Look-ups in named tables: a row name and a column name give one cell, copied from the table.

Table ratak
|  | vus | mov | nevi | kesimu | div | zof | nuf | divigu | zavigok |
|---|---|---|---|---|---|---|---|---|---|
| rugudus | 29 | 4 | 60 | 22 | 29 | 23 | -18 | 4 | 32 |
| bulod | 15 | 16 | 38 | 33 | 24 | 26 | 20 | 5 | 39 |
| suma | 16 | 31 | 21 | 36 | 24 | 28 | 46 | 21 | 36 |
| dof | 14 | 19 | 34 | 34 | 24 | 26 | 28 | 7 | 39 |
| sis | -58 | 7 | 19 | 70 | -2 | 20 | 83 | -62 | 84 |
| pubike | 46 | 40 | 23 | 23 | 35 | 32 | 30 | 53 | 17 |
| punidig | 27 | 32 | 24 | 31 | 28 | 29 | 37 | 31 | 30 |
| vad | 21 | 36 | 17 | 35 | 26 | 31 | 51 | 30 | 33 |
| kupoge | -1 | 46 | -5 | 50 | 17 | 31 | 93 | 22 | 45 |

nevi of suma = 21
div of punidig = 28
nuf of rugudus = -18
nuf of vad = 51
divigu of pubike = 53
div of suma = 24
Row with the largest kesimu: sis

nasi:
	ronakir	keromo	soro	vedusef	big	kadol	vib	nezosiz	soforun
vipa	0.551	-0.203	0.113	-0.051	-0.325	-0.136	0.210	0.419	0.107
zami	0.617	-0.143	0.114	0.028	-0.320	-0.244	0.164	0.395	0.104
mivegu	0.676	-0.082	0.052	0.008	-0.330	-0.279	0.227	0.481	0.100
suzek	0.636	0.009	-0.040	-0.073	-0.269	-0.170	0.385	0.626	0.100
zedami	0.695	-0.043	-0.009	-0.040	-0.325	-0.262	0.307	0.567	0.099
dur	0.478	-0.289	0.084	-0.197	-0.350	0.017	0.309	0.498	0.113
dak	0.662	0.055	-0.013	0.013	-0.249	-0.242	0.326	0.572	0.096
pimug	0.488	-0.406	0.100	-0.256	-0.420	0.022	0.285	0.479	0.118
zozi	0.398	-0.550	0.236	-0.211	-0.438	0.061	0.136	0.297	0.123

pimug, vedusef -> -0.256
vipa, nezosiz -> 0.419
suzek, vib -> 0.385
zedami, kadol -> -0.262
zozi, nezosiz -> 0.297
zedami, nezosiz -> 0.567
suzek, ronakir -> 0.636
dak, keromo -> 0.055
vipa, vib -> 0.210
zami, vib -> 0.164
mivegu, soro -> 0.052
vipa, soro -> 0.113
zozi, vib -> 0.136
zami, ronakir -> 0.617
pimug, soforun -> 0.118
vipa, big -> -0.325
dak, soro -> -0.013

pezilu =
         kagesur  dupide  bubo  siparer  bomimir  mekuni   zuv  nezude    fil
tebu        1909    3195  3567       78     2527    1139  6958    7237  -2222
rop         2567    2643  2330     1324     2074    1955  4513    4946   2453
vamadig     2928    2983  2969     2770     2943    2761  3207    3360   2907
ganeber     4762    4791  6771     4884     5414    3605   522    1663  -6163
nosagi      2861    3054  3153     3060     3176    2959  3145    3191   2929
mim         2584    3190  3674     3990     4060    3467  2932    2384   3116
noka        2159    3798  5670     5730     6170    4235  2388    1553    151
pedasa      1149    3364  4893     4684     5793    3343  3955    2724   1829

mim, fil: 3116
pedasa, siparer: 4684
nosagi, fil: 2929
nosagi, bomimir: 3176
noka, fil: 151
vamadig, fil: 2907
rop, fil: 2453
vamadig, bubo: 2969

dorek:
	liraguz	paduz	ver	gilivi	fen	vegi	kuvoket
kufe	4.720	4.097	5.013	5.231	4.373	4.940	5.856
kogonir	4.727	1.922	4.272	4.769	4.611	3.974	5.743
fugo	3.476	6.152	5.302	2.180	3.587	4.478	3.872
nel	3.322	3.791	6.737	3.431	5.856	5.879	1.287
besi	4.485	2.643	6.488	5.664	5.842	6.405	2.734
momis	8.589	4.799	3.366	4.124	4.465	4.199	5.792
rog	3.693	5.775	5.847	6.813	4.676	5.956	3.268
debasu	4.748	4.770	4.342	4.619	3.837	5.879	4.575

nel, liraguz -> 3.322
rog, vegi -> 5.956
fugo, gilivi -> 2.180
fugo, paduz -> 6.152
besi, liraguz -> 4.485
momis, gilivi -> 4.124
besi, paduz -> 2.643
fugo, liraguz -> 3.476
nel, paduz -> 3.791
debasu, ver -> 4.342
rog, ver -> 5.847
kogonir, gilivi -> 4.769
rog, paduz -> 5.775
kufe, liraguz -> 4.720
nel, kuvoket -> 1.287
kogonir, ver -> 4.272
Which row has the largest ver? nel

